Below are the code and all the weights of a small trained network. Each question names an input and a class and asks about switching units off, where a switched-off unit gives its printed mean instead of its output.

import numpy as np


def w(rows, s, z=0):
    codes = np.array(rows[::2]) - 128.0
    scale = np.full(codes.shape[1], s)
    scale[-1] = z or s
    return codes * scale


def f(y):
    return np.maximum(y, 0)


def log_softmax(a):
    a = a - a.max(-1, keepdims=True)
    return a - np.log(np.exp(a).sum(-1, keepdims=True))


def net(x, mask):
    res = np.array(x, float).reshape(1, 8) / 4 @ E
    y = f(res @ A[0][:, :-1].T + A[0][:, -1])
    res = res + np.where(mask, y, B[0][:, -1]) @ B[0][:, :-1]
    return log_softmax(res[-1] @ U[:, :-1].T + U[:, -1])


A, B = {}, {}
E = w([
[32,159,1,89],'x0',
[127,130,132,126],'x1',
[118,133,145,112],'x2',
[145,127,99,157],'x3',
[21,88,179,182],'x4',
[148,137,94,171],'x5',
[152,133,81,180],'x6',
[154,136,81,179],'x7',
],0.0078)
A[0] = w([
[138,222,132,122,184],'n1',
[102,101,128,139,253],'n2',
[55,135,60,215,219],'n3',
[112,76,142,111,188],'n4',
[121,124,110,211,226],'n5',
[109,53,206,1,85],'n6',
[88,194,24,59,77],'n7',
[223,136,67,150,101],'n8',
[151,183,169,146,113],'n9',
[171,130,151,122,130],'n10',
[9,103,185,230,133],'n11',
[106,74,161,105,91],'n12',
[219,80,172,126,118],'n13',
[172,78,17,98,179],'n14',
[174,149,114,75,87],'n15',
[158,145,213,44,52],'n16',
[192,205,99,59,151],'n17',
[142,96,217,223,118],'n18',
[152,190,190,149,95],'n19',
[213,67,179,120,82],'n20',
[214,203,99,89,80],'n21',
[37,37,162,228,78],'n22',
[55,57,144,183,77],'n23',
[41,106,155,175,74],'n24',
[12,159,26,58,82],'n25',
[183,118,233,197,94],'n26',
[30,97,182,246,105],'n27',
[98,128,120,79,199],'n28',
[116,204,154,168,235],'n29',
[168,167,160,50,98],'n30',
],0.0081,0.0061)
B[0] = w([
[175,133,162,113,192],'n1',
[113,151,213,128,242],'n2',
[129,183,170,123,254],'n3',
[94,171,205,137,191],'n4',
[170,179,171,71,229],'n5',
[119,146,83,120,204],'n6',
[99,149,76,139,228],'n7',
[141,66,143,148,212],'n8',
[71,131,108,127,158],'n9',
[125,183,122,93,171],'n10',
[239,74,128,147,237],'n11',
[117,129,98,141,155],'n12',
[31,166,77,194,216],'n13',
[153,179,182,126,237],'n14',
[154,122,97,99,160],'n15',
[106,117,103,134,173],'n16',
[192,77,130,57,223],'n17',
[57,228,89,195,226],'n18',
[130,105,99,229,164],'n19',
[82,99,94,205,200],'n20',
[188,92,88,86,198],'n21',
[153,39,81,32,204],'n22',
[140,64,88,118,177],'n23',
[145,113,94,90,177],'n24',
[91,175,90,204,255],'n25',
[3,168,28,161,232],'n26',
[197,72,96,30,217],'n27',
[120,161,160,110,207],'n28',
[109,160,220,82,229],'n29',
[138,84,114,127,167],'n30',
],0.0058,0.0065)
U = w([
[159,201,188,95,253],'0',
[63,221,19,160,38],'1',
[255,5,60,35,68],'2',
],0.0075,0.0051)

Each question gives the input, the list of numbers given to net, and the class t.
The units are the neurons (one row each of A and B). Each row of codes is followed by its name. A weight is (code - 128) times the scale printed after its matrix; where a second scale follows, it is the last column's (A, B and U).
mask holds one flag per neuron, in row order. A switched-off neuron (its flag False) gives its mean, the last column of its row in B, instead of its output. The means were averaged over made-up inputs and are rounded, as every weight is.
A unit's drop is (log p(t) with every unit on - log p(t) with that unit switched off) / (log p(t) with every unit on - log p(t) with every unit switched off).
The circuit of an input: a set's keep is (log p(t) with only the set's units on - log p(t) with every unit switched off) / (log p(t) with every unit on - log p(t) with every unit switched off). Starting from the 12 units with the biggest drops (on a tie, the unit counted first), units are removed one at a time, each time the one whose removal leaves the highest keep (on an exact tie, the one counted first), for as long as the keep stays at least 0.8.
circuit, biggest first: the units of the circuit, biggest drop first
k most important neurons: the k neurons with the biggest drops, biggest first
drop when u is switched off: that unit's drop, to one decimal
input [-6,2,3,7,2,8,-4,6], class 1: circuit, biggest first -> (n26, n18)
input [6,6,-2,-1,-8,6,-5,-1], class 2: circuit, biggest first -> (n17)
input [-8,-6,-2,8,-6,-6,3,1], class 1: circuit, biggest first -> (n13, n26)
input [-4,-1,-4,2,5,0,-8,3], class 2: circuit, biggest first -> (n27, n22)
input [-4,2,-2,-6,-7,-6,1,1], class 2: circuit, biggest first -> (n17, n21)
input [-8,3,-2,6,3,8,7,-6], class 1: 2 most important neurons -> (n26, n18)
input [-5,-1,2,-7,3,-6,7,1], class 1: circuit, biggest first -> (n26, n18)
input [6,8,-1,1,6,8,6,8], class 0: 2 most important neurons -> (n3, n5)
input [-6,-3,0,4,6,-7,-1,-5], class 1: circuit, biggest first -> (n18, n26)
input [-6,3,-4,5,2,2,-1,0], class 1: circuit, biggest first -> (n26, n18)
input [6,6,-1,4,-4,4,5,-3], class 0: 2 most important neurons -> (n26, n14)
input [7,-8,0,-4,8,4,-3,6], class 0: 2 most important neurons -> (n3, n25)
input [5,-7,1,1,-8,5,-3,2], class 2: 2 most important neurons -> (n17, n21)
input [6,-8,-8,-8,7,4,2,0], class 0: 2 most important neurons -> (n3, n25)
input [3,6,-4,2,2,3,7,7], class 0: drop when n3 is switched off -> 0.1
input [-2,3,1,4,4,2,-4,-6], class 2: drop when n14 is switched off -> 0.2
input [-2,4,-2,-6,8,8,-3,1], class 2: drop when n14 is switched off -> 0.0
input [4,0,6,-5,5,4,4,-6], class 2: drop when n18 is switched off -> 0.2
